Below is a small trained network, with its code and all its weights. Each question gives an input and a class and asks what happens when units are switched off, that is, made to give their printed mean instead of their output.

import numpy as np


def w(rows, s, z=0):
    codes = np.array(rows[::2]) - 128.0
    scale = np.full(codes.shape[1], s)
    scale[-1] = z or s
    return codes * scale


def f(y):
    return y / 2 * (1 + np.tanh(0.7978845608 * (y + 0.044715 * y**3)))


def log_softmax(a):
    a = a - a.max(-1, keepdims=True)
    return a - np.log(np.exp(a).sum(-1, keepdims=True))


def net(x, mask):
    res = np.array(x, float).reshape(1, 5) / 4 @ E
    y = f(res @ A[0][:, :-1].T + A[0][:, -1])
    res = res + np.where(mask, y, B[0][:, -1]) @ B[0][:, :-1]
    return log_softmax(res[-1] @ U[:, :-1].T + U[:, -1])


A, B = {}, {}
E = w([
[132,127,127,130,130],'x0',
[28,126,216,185,144],'x1',
[174,134,168,74,254],'x2',
[82,21,69,133,165],'x3',
[58,198,49,142,204],'x4',
],0.0065)
A[0] = w([
[99,180,87,152,165,33],'n1',
[130,122,100,98,90,103],'n2',
[118,126,114,167,95,89],'n3',
[148,228,151,89,118,106],'n4',
[149,83,169,136,100,87],'n5',
[106,135,189,248,164,67],'n6',
[74,174,98,96,145,69],'n7',
[111,33,54,124,152,66],'n8',
[175,59,176,142,100,19],'n9',
[118,63,88,137,150,193],'n10',
[157,136,173,53,184,126],'n11',
[97,175,75,134,152,75],'n12',
[97,143,141,217,62,120],'n13',
[174,211,152,139,112,86],'n14',
[138,181,154,115,109,77],'n15',
[174,189,167,176,123,106],'n16',
[139,131,91,171,75,86],'n17',
[143,67,194,112,101,102],'n18',
[87,137,129,169,173,49],'n19',
[148,80,179,120,109,64],'n20',
[70,115,150,134,2,113],'n21',
[188,138,51,76,111,2],'n22',
[148,195,154,137,113,86],'n23',
[151,205,156,100,98,98],'n24',
[131,112,215,107,215,105],'n25',
[67,127,193,142,138,38],'n26',
[104,33,104,120,155,54],'n27',
[82,125,183,178,148,37],'n28',
[154,116,191,99,193,95],'n29',
[109,184,39,130,159,63],'n30',
[84,120,126,142,75,106],'n31',
[116,165,75,108,123,77],'n32',
[130,186,57,223,177,61],'n33',
[84,147,86,124,83,110],'n34',
[214,67,163,102,77,113],'n35',
[120,70,103,154,151,94],'n36',
[113,221,149,51,75,99],'n37',
[171,207,147,174,117,93],'n38',
[60,122,203,152,144,91],'n39',
[216,150,36,122,119,28],'n40',
[130,90,112,158,151,55],'n41',
[85,123,173,142,135,48],'n42',
[126,100,178,90,199,113],'n43',
[134,119,89,154,85,152],'n44',
[122,145,167,150,145,69],'n45',
[98,137,117,68,112,205],'n46',
],0.011,0.0046)
B[0] = w([
[146,130,133,224,150,147],'n1',
[181,158,132,134,127,138],'n2',
[149,147,57,122,166,139],'n3',
[98,94,116,115,92,190],'n4',
[133,163,140,196,145,164],'n5',
[226,71,167,52,106,186],'n6',
[145,117,152,206,163,145],'n7',
[64,49,101,123,69,208],'n8',
[139,128,159,227,173,169],'n9',
[61,130,146,100,44,215],'n10',
[121,173,27,149,111,205],'n11',
[169,108,191,212,189,155],'n12',
[129,146,66,89,151,220],'n13',
[70,90,112,125,63,181],'n14',
[97,78,103,151,94,146],'n15',
[65,83,92,144,77,179],'n16',
[166,167,77,130,104,157],'n17',
[106,169,165,225,180,196],'n18',
[154,118,145,147,146,144],'n19',
[127,141,146,184,163,159],'n20',
[130,155,47,119,157,253],'n21',
[222,86,211,57,110,161],'n22',
[62,61,108,149,65,161],'n23',
[81,75,108,127,62,181],'n24',
[154,168,33,111,88,222],'n25',
[244,72,189,96,102,159],'n26',
[74,68,72,150,39,179],'n27',
[222,81,166,106,132,157],'n28',
[133,162,17,151,133,192],'n29',
[145,146,175,210,144,175],'n30',
[176,168,58,94,146,166],'n31',
[145,121,149,147,171,135],'n32',
[121,133,151,236,152,172],'n33',
[173,167,109,112,160,160],'n34',
[95,162,193,214,227,242],'n35',
[97,90,96,125,75,156],'n36',
[86,76,132,142,88,185],'n37',
[58,87,96,130,86,175],'n38',
[205,103,166,68,115,195],'n39',
[255,81,188,32,143,175],'n40',
[127,96,93,137,99,123],'n41',
[178,108,157,107,118,137],'n42',
[116,159,40,107,128,195],'n43',
[127,166,99,83,153,173],'n44',
[144,111,115,120,115,131],'n45',
[94,159,198,99,188,169],'n46',
],0.007,0.0054)
U = w([
[50,26,108,145,62,90],'0',
[253,93,180,74,122,127],'1',
[137,170,170,254,169,92],'2',
[104,164,133,108,127,249],'3',
[161,213,16,111,126,56],'4',
],0.011,0.015)

Each question gives the input, the list of numbers given to net, and the class t.
The units are the neurons (one row each of A and B). Each row of codes is followed by its name. A weight is (code - 128) times the scale printed after its matrix; where a second scale follows, it is the last column's (A, B and U).
mask holds one flag per neuron, in row order. A switched-off neuron (its flag False) gives its mean, the last column of its row in B, instead of its output. The means were averaged over made-up inputs and are rounded, as every weight is.
A unit's drop is (log p(t) with every unit on - log p(t) with that unit switched off) / (log p(t) with every unit on - log p(t) with every unit switched off).
The circuit of an input: a set's keep is (log p(t) with only the set's units on - log p(t) with every unit switched off) / (log p(t) with every unit on - log p(t) with every unit switched off). Starting from the 12 units with the biggest drops (on a tie, the unit counted first), units are removed one at a time, each time the one whose removal leaves the highest keep (on an exact tie, the one counted first), for as long as the keep stays at least 0.8.
units of the circuit, in order: the units of the circuit, biggest drop first
most important unit: the unit with the biggest drop
top k neurons: the k neurons with the biggest drops, biggest first
drop when u is switched off: that unit's drop, to one decimal
input [-1,-4,6,0,-1], class 4: units of the circuit, in order : n11; n29
input [-1,-5,-4,4,-1], class 1: units of the circuit, in order : n40; n22
input [-8,7,-6,4,8], class 2: units of the circuit, in order : n33; n12
input [4,-4,-5,-1,-5], class 2: units of the circuit, in order : n35; n9
input [1,4,-8,3,-8], class 2: units of the circuit, in order : n18; n35
input [7,6,0,-2,-8], class 2: most important unit : n18
input [-6,-8,1,6,7], class 1: units of the circuit, in order : n40; n22
input [0,3,6,4,2], class 4: units of the circuit, in order : n25; n43
input [2,-5,3,6,-1], class 0: top 3 neurons : n8; n27; n10
input [0,-7,-3,-6,1], class 1: top 2 neurons : n40; n22
input [1,8,-1,-6,8], class 1: top 4 neurons : n6; n39; n26; n28
input [6,6,1,1,8], class 2: top 2 neurons : n33; n1
input [3,-6,1,-8,-8], class 0: drop when n24 is switched off : 0.2
input [3,-2,5,5,5], class 0: units of the circuit, in order : n8
input [-3,3,4,-3,-7], class 2: drop when n35 is switched off : 0.1
input [1,-1,3,-4,-2], class 0: drop when n7 is switched off : 0.0
input [3,0,-5,-6,-5], class 0: drop when n23 is switched off : 0.3
